How the states are linked:
at | ω γ ψ α π η
q493 | q83 q664 q734 q108 q599 q356
q99 | q302 q414 q105 q455 q967 q253
q892 | q755 q523 q83 q796 q110 q108
q302 | q253 q288 q589 q99 q606 q928
q727 | q721 q161 q674 q946 q27 q860
q287 | q753 q613 q608 q316 q503 q739
q610 | q490 q579 q834 q917 q534 q966
q109 | q658 q271 q87 q877 q678 q135
q434 | q70 q135 q109 q355 q87 q363
q69 | q954 q68 q176 q847 q434 q485
q739 | q52 q503 q613 q753 q249 q608
q83 | q356 q472 q110 q493 q926 q523
q135 | q385 q678 q271 q658 q946 q87
q283 | q946 q674 q860 q678 q161 q727
q402 | q58 q755 q796 q746 q493 q768
q29 | q834 q267 q665 q966 q498 q364
q311 | q275 q302 q455 q498 q928 q635
q599 | q926 q122 q80 q472 q287 q962
q441 | q917 q834 q966 q10 q579 q610
q606 | q526 q485 q69 q967 q176 q812
q149 | q503 q862 q416 q613 q49 q196
q49 | q657 q532 q322 q598 q683 q863
q144 | q161 q571 q697 q674 q402 q362
q108 | q493 q110 q523 q755 q472 q83
q536 | q683 q917 q10 q532 q490 q905
q665 | q534 q275 q498 q579 q560 q267
q905 | q717 q490 q917 q683 q29 q10
q717 | q10 q966 q610 q905 q834 q441
q316 | q287 q256 q52 q122 q149 q753
q87 | q473 q946 q678 q385 q721 q271
q356 | q523 q599 q664 q83 q962 q734
q753 | q739 q149 q256 q287 q196 q52
q608 | q256 q249 q503 q52 q676 q613
q962 | q20 q287 q122 q926 q739 q80
q657 | q863 q536 q76 q49 q905 q816
q363 | q877 q87 q135 q70 q271 q109
q560 | q455 q105 q253 q635 q414 q99
q196 | q249 q49 q862 q503 q863 q416
q275 | q635 q253 q99 q311 q105 q560
q526 | q812 q174 q954 q606 q541 q847
q734 | q110 q962 q599 q523 q80 q664
q926 | q962 q316 q566 q599 q753 q20
q683 | q905 q610 q441 q536 q966 q717
q76 | q532 q10 q905 q322 q917 q536
q122 | q316 q608 q739 q566 q613 q287
q355 | q434 q658 q877 q68 q385 q70
q566 | q122 q52 q753 q80 q256 q316
q532 | q536 q441 q717 q76 q610 q683
q534 | q267 q635 q311 q665 q455 q551
q267 | q551 q560 q275 q534 q99 q498
q322 | q76 q717 q683 q816 q441 q532
q105 | q589 q526 q967 q928 q847 q414
q816 | q322 q905 q536 q863 q10 q76
q860 | q616 q27 q161 q721 q988 q674
q755 | q108 q734 q356 q892 q664 q493
q946 | q727 q144 q616 q283 q362 q721
q473 | q271 q727 q283 q87 q860 q182
q966 | q29 q534 q579 q490 q551 q834
q746 | q402 q892 q750 q571 q108 q58
q161 | q362 q746 q988 q144 q58 q27
q658 | q135 q182 q473 q109 q283 q385
q721 | q860 q362 q144 q727 q697 q616
q10 | q441 q29 q490 q717 q364 q917
q877 | q109 q473 q385 q363 q182 q658
q523 | q734 q926 q472 q356 q20 q110
q812 | q847 q176 q485 q526 q68 q69
q862 | q598 q322 q863 q676 q532 q49
q676 | q862 q816 q657 q416 q76 q598
q249 | q416 q657 q598 q196 q816 q676
q750 | q796 q83 q108 q768 q523 q892
q988 | q571 q750 q58 q697 q892 q746
q271 | q182 q721 q946 q473 q616 q678
q551 | q498 q455 q635 q267 q302 q311
q598 | q49 q76 q816 q862 q536 q657
q967 | q606 q954 q847 q288 q174 q526
q288 | q967 q69 q812 q414 q485 q606
q70 | q363 q385 q658 q434 q473 q877
q485 | q174 q434 q68 q954 q363 q176
q256 | q613 q416 q196 q608 q862 q149
q253 | q928 q967 q414 q302 q526 q105
q954 | q485 q355 q541 q69 q70 q174
q847 | q69 q541 q174 q812 q355 q954
q589 | q414 q812 q606 q105 q69 q288
q579 | q665 q311 q551 q364 q635 q534
q27 | q697 q58 q746 q362 q750 q988
q455 | q99 q589 q928 q560 q288 q302
q834 | q364 q551 q534 q29 q311 q579
q58 | q768 q108 q892 q402 q83 q750
q385 | q87 q283 q182 q135 q727 q473
q541 | q68 q877 q70 q176 q658 q355
q917 | q610 q364 q29 q441 q665 q490
q182 | q678 q860 q727 q271 q674 q283
q664 | q472 q80 q962 q110 q122 q599
q635 | q560 q928 q302 q275 q589 q455
q52 | q608 q196 q149 q739 q416 q256
q613 | q149 q676 q249 q256 q598 q503
q362 | q27 q402 q571 q161 q768 q697
q20 | q80 q753 q316 q962 q52 q566
q616 | q674 q697 q362 q860 q571 q144
q490 | q966 q665 q364 q610 q267 q29
q697 | q988 q768 q402 q27 q796 q571
q796 | q892 q356 q493 q750 q734 q755
q68 | q355 q109 q363 q541 q135 q434
q110 | q664 q20 q926 q734 q566 q472
q928 | q105 q606 q288 q253 q812 q589
q176 | q541 q363 q434 q174 q109 q68
q364 | q579 q498 q267 q834 q275 q665
q472 | q599 q566 q20 q664 q316 q926
q678 | q283 q616 q721 q182 q144 q946
q80 | q566 q739 q287 q20 q608 q122
q571 | q746 q796 q768 q988 q755 q402
q863 | q816 q683 q532 q657 q717 q322
q416 | q676 q863 q49 q249 q322 q862
q414 | q288 q847 q526 q589 q954 q967
q174 | q176 q70 q355 q485 q877 q541
q503 | q196 q598 q676 q149 q657 q249
q498 | q311 q99 q560 q551 q253 q275
q674 | q144 q988 q27 q616 q746 q161
q768 | q750 q493 q755 q58 q356 q796

The rows follow the links: the fewer symbols apart two states are, the more alike their rows tend to be.

Each row is also shifted at random along 4 hidden directions that mean nothing.

Rows in random order:
Each row is one state's numbers.
row 1: [-180,179,351,-259,-392,108,-222,296,-51,-163,-106,-164,467,303,394,-720,-100,130,-332,207,4,257,-147,-78,-466,677,542,225,-276,-320,-329,-106,312,50,-443,349,-153,425,36,1,275]
row 2: [-511,54,127,402,-72,-140,442,53,179,-310,-119,33,387,105,186,538,33,227,289,-142,-386,-382,441,-389,-525,-564,-657,399,54,-33,-449,-311,-44,93,-370,288,-332,125,-52,300,-114]
row 3: [337,13,492,-81,-271,-234,235,-466,172,286,151,-1,-514,68,-369,139,-266,-172,-148,287,145,116,70,-22,563,419,78,-196,-35,573,365,791,-31,253,433,-577,-285,-60,67,-17,-256]
row 4: [-366,-108,-383,-223,-264,-233,-541,532,-264,-132,-356,-441,316,-358,-17,-387,242,149,345,-81,262,-203,-168,36,-650,179,295,30,-37,-661,-123,-390,102,-190,-225,592,15,487,-120,84,297]
row 5: [53,-171,-171,-89,-246,-97,-673,16,-320,547,194,-16,-147,-80,-559,-252,-110,72,386,506,498,500,-215,499,260,-132,184,212,-290,-39,405,-394,-48,-106,164,50,242,18,-133,-97,462]
row 6: [-318,187,432,-122,-272,171,383,4,59,16,-78,-79,407,277,524,21,-315,86,-67,-174,-38,-178,303,-165,-343,123,-44,9,-450,-185,-451,103,-39,156,-359,11,-330,175,124,-331,-64]
row 7: [627,119,136,131,349,206,-152,381,186,-472,-8,333,146,-4,316,130,190,-151,-232,273,-353,338,-249,-154,-335,-282,-440,500,409,48,-192,-532,176,130,-104,425,215,350,304,420,223]
row 8: [435,55,233,-75,158,216,20,244,372,-586,-79,275,44,113,367,-343,-5,-246,-551,268,-572,24,-545,-379,-273,575,336,298,388,-65,-365,188,261,-90,-99,135,-84,266,468,470,-60]
row 9: [-85,45,126,-39,-288,81,-161,277,-22,-220,-101,-13,434,156,200,-309,-63,153,32,228,-137,86,-109,-134,-548,181,140,424,-90,-322,-390,-356,149,-73,-424,444,-175,370,69,147,272]
row 10: [331,21,-51,-425,99,155,-427,429,-33,74,-294,-152,67,-307,409,-79,-156,-401,111,-15,143,30,-343,117,-412,209,166,-35,-138,-524,-150,-195,30,135,150,290,158,442,571,-106,233]
row 11: [1063,-58,-210,37,115,-261,-191,-33,23,-197,48,-64,-356,-179,-420,-282,406,65,-246,68,45,117,-246,-21,268,302,253,-207,514,244,396,286,194,-90,251,5,98,-29,-279,305,-102]
row 12: [1328,11,480,-47,-298,128,292,65,342,-105,-4,102,116,183,326,195,-408,-169,118,334,-247,-20,-57,-308,-326,96,-316,422,-175,-139,-452,102,-16,-24,-232,128,-496,422,519,1,80]
row 13: [-55,307,233,170,-54,-631,88,-201,-152,215,-314,-350,-155,-134,-317,546,243,144,39,-411,222,-309,609,-72,41,-105,-118,-290,-6,452,519,238,70,712,480,-178,0,1,-374,355,-449]
row 14: [-96,-80,19,173,-263,-243,-203,-244,-188,391,65,-63,-108,98,-578,-43,-149,155,272,300,237,79,183,250,274,-18,214,192,-287,243,327,-22,22,8,152,-263,-65,-193,-273,202,7]
row 15: [-473,205,-46,224,193,-410,181,107,58,-347,-277,-175,-30,-313,0,420,532,205,-46,-407,-117,-269,334,-323,-334,-289,-603,-132,532,209,80,-102,62,250,45,314,-11,217,-244,259,-212]
row 16: [116,-138,-3,122,-54,-181,357,-376,159,188,229,14,-579,-191,-398,497,-84,-119,269,64,100,-105,76,-43,571,-267,-444,-301,172,337,285,491,-321,-120,320,-403,-314,-184,34,-303,-171]
row 17: [248,44,173,-206,92,-256,-109,45,102,159,-191,-165,-469,-377,-117,317,-51,-372,83,29,192,-6,-123,-4,159,144,-85,-267,136,200,346,383,-31,300,624,-168,43,249,404,36,-97]
row 18: [-185,-28,-161,2,39,-432,-244,21,-203,378,-255,-282,-221,-466,-307,527,92,-145,544,-124,380,-150,174,193,-8,-416,-329,-127,-125,-9,384,-181,-151,275,473,24,124,169,49,38,-21]
row 19: [-584,-67,24,234,63,323,373,-191,100,-208,125,293,355,577,162,-262,-149,102,-317,-30,-487,-255,25,-178,-13,162,401,271,-135,12,-410,71,101,-159,-365,-244,-118,-448,-82,299,-247]
row 20: [-2,-268,-360,-263,179,-71,-276,260,211,-126,-58,-31,-449,-526,-91,-36,52,-443,237,183,35,-33,-695,-6,90,270,37,-174,406,-321,130,235,-92,-395,363,81,-11,274,457,-70,118]
row 21: [-134,4,54,-350,-145,512,14,145,3,40,-3,42,361,219,594,-445,-366,-111,-157,-39,21,39,-151,88,-184,332,375,-63,-421,-539,-488,15,-28,-143,-350,17,-21,78,321,-523,232]
row 22: [-262,-423,-704,274,-204,-530,18,-103,-113,44,-159,-346,-85,-320,-721,196,158,197,795,-215,28,-816,127,-64,-78,-216,10,-111,109,-343,156,140,-207,-502,13,3,-395,-199,-406,231,-245]
row 23: [815,234,468,-157,166,449,324,4,182,-4,80,287,152,249,695,118,-261,-209,-398,-57,-190,194,66,-93,-41,38,-167,-19,-184,96,-336,56,-11,311,-84,-120,27,80,405,-271,-1]
row 24: [-1035,101,-122,78,247,-309,238,54,97,-331,-194,-173,-204,-366,15,290,454,65,-139,-464,-121,-328,124,-310,-69,-4,-285,-433,540,130,98,273,12,86,132,57,-64,133,-148,125,-288]
row 25: [-417,-213,-170,-47,-307,-208,-170,-206,-124,450,167,-149,-287,-122,-505,43,-200,31,410,286,383,76,7,297,399,-145,51,-58,-247,-13,341,81,-204,-156,190,-212,-74,-126,-146,-292,142]
row 26: [273,-151,-186,-292,183,250,-186,396,74,-26,-241,53,15,-317,380,107,-240,-520,308,6,-44,-191,-509,-27,-340,47,-18,49,-24,-634,-291,-140,-119,-123,134,218,66,355,714,-123,175]
row 27: [-62,15,-107,-49,-160,-334,-204,325,-51,-317,-335,-331,107,-295,-69,-171,293,109,76,-124,-37,-240,-86,-233,-528,270,114,2,239,-300,-85,-45,159,-41,-63,433,-157,417,-63,286,4]
row 28: [-1104,500,285,-136,570,293,-30,298,-29,-147,-206,41,204,-6,768,94,242,-99,-696,-491,7,243,199,-13,-189,-85,-122,-299,115,193,-41,-278,257,732,150,152,682,96,140,-32,-84]
row 29: [-284,305,83,-160,475,-103,-294,295,-21,-290,-137,-78,-323,-383,156,-48,594,-55,-556,-237,103,457,-166,3,20,110,-185,-392,630,356,399,-69,191,399,349,246,507,287,-25,75,57]
row 30: [-680,268,253,-237,153,37,155,126,22,30,-414,-202,125,-123,581,244,-98,-285,-202,-517,62,-309,208,-152,-302,207,18,-401,-239,-206,-179,217,59,522,208,-76,22,208,386,-132,-253]
row 31: [-174,196,-103,75,-53,-515,-311,-29,-333,224,-246,-360,-93,-211,-374,49,273,197,90,-294,338,-106,288,143,-43,20,159,-240,-52,177,499,-61,126,387,313,40,203,14,-478,254,-197]
row 32: [-1241,120,-3,-176,352,216,114,211,84,-151,-257,-13,209,-82,597,51,4,-209,-265,-441,-158,-269,-52,-117,-282,87,55,-254,-43,-291,-264,22,22,213,11,23,207,29,314,-108,-186]
row 33: [-542,-180,-580,-147,141,-33,-399,57,-227,19,164,-173,-195,-254,-350,-593,415,224,-121,-141,315,122,-330,281,312,166,380,-472,316,-118,307,18,2,-493,-15,59,267,-198,-476,-277,150]
row 34: [-620,-206,-444,374,400,420,319,-37,0,-30,140,344,366,247,227,404,-85,52,313,-258,-367,-355,222,68,-37,-938,-517,208,-139,-214,-448,-501,-294,-272,-397,6,152,-505,-48,-142,-13]
row 35: [-97,115,196,-320,41,22,-196,-177,-23,165,218,-67,-454,-88,-105,-432,93,-35,-580,49,350,510,-215,197,625,576,412,-554,190,417,481,508,116,100,343,-280,223,-119,-118,-328,36]
row 36: [-22,278,193,25,-45,-178,-465,-104,-404,539,130,-45,-114,47,-377,109,128,180,-19,196,530,673,367,488,385,-300,-82,102,-283,554,658,-428,110,522,352,-30,484,-74,-354,67,199]
row 37: [1159,115,218,-207,-140,-132,-238,360,81,-65,-350,-211,12,-296,207,202,-112,-317,213,72,66,-52,-214,-77,-447,178,-130,130,-26,-309,-84,-70,26,221,171,253,-38,614,497,140,74]
row 38: [-91,-91,-222,-183,73,-42,-149,-79,-11,-31,169,-75,-380,-181,-247,-401,278,23,-348,-55,188,174,-301,109,512,390,321,-508,388,172,316,405,37,-298,182,-170,82,-181,-273,-281,-4]
row 39: [-118,-134,-725,106,304,-164,-473,192,-367,76,84,-134,-109,-413,-454,-84,650,326,199,-171,370,217,14,346,175,-565,-224,-233,418,4,389,-562,-34,-296,72,331,546,-135,-575,-141,263]
row 40: [-569,-36,-371,62,-79,-374,-218,334,-151,-251,-266,-354,210,-378,-106,-9,408,266,328,-215,75,-289,80,-131,-534,-136,-137,3,308,-404,-40,-372,-4,-183,-202,547,-38,349,-269,144,117]
row 41: [504,182,170,-282,9,-52,-304,406,-56,63,-376,-198,93,-290,324,124,-70,-298,126,-75,185,7,-80,26,-454,106,-79,-18,-166,-326,-50,-177,52,376,184,269,146,511,417,3,119]
row 42: [-492,-250,-296,49,-328,-529,-82,-105,-150,293,-321,-432,-152,-302,-529,214,-105,-37,664,-146,251,-686,114,19,-118,95,253,-149,-200,-321,205,301,-131,-60,283,-140,-304,5,-30,145,-261]
row 43: [-206,133,361,67,298,145,511,6,465,-489,-180,221,14,153,448,179,-21,-308,-488,-182,-628,-301,-75,-479,-184,318,-28,27,318,137,-323,476,168,242,40,-148,-122,42,429,367,-426]
row 44: [-169,56,75,252,123,372,1,-35,-23,-118,178,360,380,505,132,-316,-16,185,-323,164,-266,236,4,52,-31,-80,217,398,-112,119,-234,-373,226,47,-332,15,267,-286,-172,279,55]
row 45: [-44,-54,-53,336,249,377,331,-122,122,-149,219,443,275,398,169,167,-98,65,-64,-41,-511,-140,63,-97,-11,-423,-169,343,-52,54,-385,-216,-18,-87,-320,-89,47,-415,17,200,-112]
row 46: [126,-28,10,-121,1,245,-349,418,154,-447,-55,137,268,108,235,-617,38,-92,-296,368,-339,199,-545,-156,-426,450,417,446,222,-347,-358,-320,284,-217,-337,431,61,306,209,343,282]
row 47: [-160,175,87,-110,-73,-131,-493,-33,-378,574,180,-95,-172,-52,-355,-38,44,127,36,270,594,710,144,534,380,-240,-50,19,-251,380,594,-392,27,340,311,-5,421,-43,-253,-166,373]
row 48: [62,-65,-161,-4,-278,-386,-44,279,-53,-112,-417,-380,215,-258,-7,212,29,33,501,-159,49,-561,128,-218,-633,-20,-119,116,-68,-481,-182,-57,-77,-49,-94,335,-392,438,46,140,-46]
row 49: [759,73,10,-151,-197,-302,-367,409,-11,-313,-303,-262,72,-282,-16,-278,221,-20,-23,130,34,-50,-287,-214,-541,432,209,150,279,-258,21,-71,187,-3,-47,506,-88,580,101,349,126]
row 50: [-996,134,107,169,396,5,648,-9,174,-80,-282,19,68,-103,516,979,-32,-257,197,-694,-247,-641,552,-272,-239,-563,-763,-280,-22,-56,-294,88,-214,371,124,-114,-23,6,307,-101,-462]
row 51: [-1224,-264,-389,67,111,-269,324,-70,200,-196,-152,-148,-326,-454,-156,453,35,-218,454,-340,-133,-767,-79,-288,17,-120,-307,-386,404,-250,-60,482,-288,-332,192,-107,-406,22,157,-85,-351]
row 52: [-366,111,-223,-35,76,-256,-415,416,-136,-350,-268,-297,118,-338,-15,-171,531,232,-61,-190,152,68,-15,-6,-425,-32,-94,-45,376,-151,94,-445,146,30,-95,613,270,402,-265,211,169]
row 53: [1138,-103,436,-147,-507,95,259,66,365,-239,-79,59,191,218,243,-178,-540,-208,88,423,-372,-234,-272,-452,-405,578,198,445,-211,-368,-566,338,8,-248,-334,42,-743,412,550,46,49]
row 54: [395,474,558,219,124,-564,521,-449,99,-174,-187,-217,-375,66,-195,289,471,248,-780,-541,-82,-147,612,-395,351,360,-1,-563,406,1066,504,818,330,847,458,-478,-10,-245,-531,469,-807]
row 55: [-8,287,242,46,628,243,173,252,168,-320,-142,267,-6,-75,558,501,226,-227,-336,-203,-278,203,60,-160,-196,-418,-637,74,307,212,-166,-331,47,481,134,172,411,212,354,210,-63]
row 56: [33,306,173,99,47,-594,-119,-89,-240,264,-270,-384,-169,-254,-290,551,230,101,113,-371,338,-90,567,73,9,-201,-262,-213,-42,421,570,-30,67,740,508,-67,212,96,-297,251,-311]
row 57: [-439,-51,-224,124,155,-320,197,152,162,-457,-175,-134,-211,-384,-84,289,399,1,22,-241,-215,-377,-43,-341,-175,-41,-320,-194,646,-8,13,183,-38,-104,102,227,-188,215,-44,187,-242]
row 58: [-517,-20,-131,-177,131,-163,-231,105,-79,197,-174,-163,-344,-476,-102,301,7,-336,248,-78,295,-51,-137,125,125,-42,-122,-278,99,-75,298,163,-110,116,502,-45,126,183,251,-135,-56]
row 59: [49,-465,-728,345,88,-297,214,-188,46,-145,120,-43,-322,-369,-617,364,253,105,623,-142,-91,-586,-9,-110,265,-531,-436,-222,487,-137,70,83,-352,-709,-18,-83,-301,-279,-333,-72,-138]
row 60: [-230,13,-64,-122,266,519,98,132,-36,114,67,180,385,159,605,33,-136,-33,-18,-290,15,84,119,214,-72,-432,-198,-45,-317,-332,-406,-420,-166,-53,-307,97,286,-94,159,-519,181]
row 61: [-758,-118,-3,-45,81,501,440,-210,175,-225,63,222,307,529,488,-515,-315,-61,-516,-248,-464,-427,-116,-230,17,607,777,-163,-225,-249,-550,510,70,-230,-348,-417,-197,-470,103,-69,-359]
row 62: [-723,136,62,292,138,-516,624,-126,244,-488,-321,-201,-134,-255,-19,645,414,117,-87,-594,-321,-583,499,-559,-210,-149,-612,-364,560,309,-20,417,-15,267,122,4,-356,108,-214,314,-569]
row 63: [-102,-119,-120,-25,134,-244,308,-21,375,-385,-137,-51,-482,-409,-60,270,130,-328,-55,-134,-316,-462,-303,-449,107,304,-195,-279,600,79,10,693,-79,-174,347,-152,-356,146,324,198,-383]
row 64: [222,-151,-256,-363,227,-29,-440,280,81,-14,-51,-18,-500,-521,-88,-64,101,-502,43,246,168,212,-673,107,123,288,98,-142,363,-196,236,133,33,-234,472,71,194,323,474,-64,231]
row 65: [-229,54,-16,-10,24,180,-296,402,-33,-341,-41,68,404,67,170,-333,122,134,-94,224,-221,223,-257,-30,-495,20,25,459,93,-255,-282,-535,260,-92,-394,558,200,290,68,276,298]
row 66: [341,236,231,-20,-121,-547,-60,-188,-54,-23,-284,-345,-238,1,-341,-238,263,121,-471,-214,110,-194,161,-159,84,754,597,-347,144,439,476,652,360,511,415,-250,-62,-55,-363,475,-481]
row 67: [97,42,83,-159,-4,-60,-174,-165,-77,334,213,17,-435,-136,-262,28,5,-63,-40,185,408,520,-76,264,589,33,-95,-222,55,370,485,152,-44,82,385,-191,181,-45,-54,-342,176]
row 68: [-71,142,141,18,335,470,457,-103,157,-55,105,307,200,315,617,188,-158,-86,-304,-343,-242,-61,185,-111,36,-219,-143,-102,-130,15,-361,39,-94,160,-206,-237,125,-335,176,-230,-176]
row 69: [901,139,227,224,-15,-236,-234,-206,-163,360,145,142,-203,107,-490,182,65,124,45,416,221,497,201,298,350,-301,-89,314,-153,640,546,-279,109,367,294,-122,306,-154,-260,357,67]
row 70: [-124,154,170,40,-169,35,-147,284,-120,-48,-99,-24,469,107,264,38,42,232,119,91,-14,244,195,6,-575,-337,-358,439,-159,-198,-263,-703,88,157,-422,557,51,348,-59,20,365]
row 71: [-287,160,-245,323,171,-561,-31,-109,-290,61,-148,-274,-85,-272,-415,437,577,377,125,-530,275,-133,640,106,74,-539,-397,-270,214,433,524,-242,-1,343,215,66,320,-233,-682,172,-259]
row 72: [417,-278,-509,44,151,-112,-30,-61,50,-94,245,7,-448,-353,-436,-85,230,-31,138,70,71,-7,-296,49,423,-106,-66,-287,457,43,225,192,-199,-566,149,-58,-1,-170,-171,-178,63]
row 73: [697,137,112,-362,85,-195,-694,239,-155,271,-200,-180,-375,-436,-166,-76,46,-381,4,273,454,419,-413,262,101,336,242,-73,35,28,543,-14,126,345,616,70,379,374,323,116,168]
row 74: [-228,-226,-253,-383,-77,30,-294,-88,-47,50,205,-98,-443,-183,-267,-678,27,-89,-231,150,282,228,-541,148,533,662,691,-465,227,-52,286,523,15,-482,161,-211,6,-131,-66,-386,132]
row 75: [531,196,334,-91,131,-381,45,-60,135,211,-217,-159,-493,-373,-129,664,-15,-411,30,-20,141,6,81,-68,170,-23,-374,-210,134,408,423,350,-58,595,697,-254,53,259,301,187,-256]
row 76: [326,166,188,-185,338,627,82,119,37,-47,120,308,241,218,710,-162,-133,-130,-466,-115,-128,349,-45,102,-5,-37,30,-66,-185,-36,-294,-232,50,166,-154,-5,368,-126,249,-306,128]
row 77: [969,164,596,83,-342,-20,387,38,271,-163,-99,72,210,154,276,341,-284,-15,103,258,-310,-36,228,-354,-403,-26,-471,425,-92,26,-386,1,-11,181,-229,133,-460,373,331,122,-31]
row 78: [492,144,88,-232,-130,-214,-330,412,-82,-63,-399,-290,130,-270,108,-54,70,-53,111,1,198,-25,-42,-50,-545,192,42,72,-13,-314,22,-218,159,258,48,401,12,560,196,153,100]
row 79: [-592,9,-87,76,-7,349,-316,90,-183,-40,169,205,518,490,54,-682,-27,251,-231,292,-131,336,-134,208,-100,95,559,467,-235,-103,-196,-532,213,-153,-440,142,263,-192,-251,200,305]
row 80: [417,-18,67,-354,-188,-331,-499,91,-96,216,-267,-335,-325,-252,-295,-314,-61,-266,-28,240,317,19,-345,134,-12,721,674,-137,-78,-101,424,295,186,221,541,-131,1,294,183,187,11]
row 81: [-232,-19,-230,-82,143,-3,-123,-116,-75,80,201,-38,-430,-254,-232,-147,288,84,-155,-78,298,303,-75,218,507,-24,-44,-455,323,241,391,171,-66,-177,228,-99,211,-148,-297,-382,69]
row 82: [-25,-28,14,-118,277,182,188,197,233,-105,-253,33,-35,-208,460,497,-187,-443,185,-257,-196,-376,-108,-210,-270,-97,-338,-68,22,-271,-284,78,-117,148,176,2,-38,225,611,-52,-153]
row 83: [1510,-189,-4,-123,56,-48,-55,346,223,-14,-284,38,-130,-392,125,657,-314,-538,732,209,-141,-339,-308,-147,-416,-309,-529,262,35,-509,-242,-154,-258,-90,209,247,-237,563,805,64,128]
row 84: [-706,188,396,57,-291,-50,363,12,134,-320,-221,-140,406,351,279,-140,-48,224,-265,-109,-313,-251,240,-424,-466,359,149,176,-137,-68,-401,149,186,173,-361,188,-382,181,-95,266,-217]
row 85: [35,76,93,142,324,482,529,-195,196,-133,112,353,170,375,528,162,-185,-105,-292,-265,-428,-189,142,-165,40,-178,-96,-49,-113,60,-391,104,-80,60,-233,-263,18,-367,170,-79,-255]
row 86: [-584,273,134,-298,14,468,-187,261,-270,188,-34,-37,547,171,713,-239,-67,88,-220,-252,301,373,241,281,-274,-124,-37,-86,-511,-289,-252,-522,2,217,-351,263,394,165,43,-628,357]
row 87: [-55,278,395,-392,241,-138,-257,88,89,18,-136,-146,-484,-288,148,-49,146,-432,-577,-50,224,335,-240,-4,259,607,201,-468,256,407,474,465,217,569,692,-187,326,255,303,35,-134]

Some states, each with its row:
q734 row 72
q322 row 27
q76 row 49
q816 row 40
q416 row 63
q753 row 80
q302 row 77
q110 row 33
q536 row 48
q490 row 26
q571 row 69
q149 row 87
q608 row 75
q402 row 36
q566 row 31
q610 row 30
q414 row 86
q812 row 68
q967 row 23
q966 row 82
q49 row 62
q526 row 76
q288 row 21
q455 row 70
q68 row 79
q80 row 66
q441 row 83
q122 row 13

Row, symbols taken left to right, then the row they reach:
row 44 ω α α: row 19
row 59 γ ω π: row 17
row 42 γ γ η: row 57
row 71 γ π: row 64
row 12 η α: row 6
row 5 π ω: row 81
row 22 α ψ ω: row 56
row 4 ω η α: row 78
row 53 ω γ: row 60
row 9 γ γ η: row 85
row 20 π α ω: row 52
row 38 η η: row 39
row 1 γ γ η: row 34
row 84 ω α α: row 2
row 14 ω η γ: row 35
row 43 ψ α α: row 8
row 11 γ π γ: row 29
row 7 ψ α α: row 65
row 47 γ ω π: row 54
row 73 ω η ψ: row 51

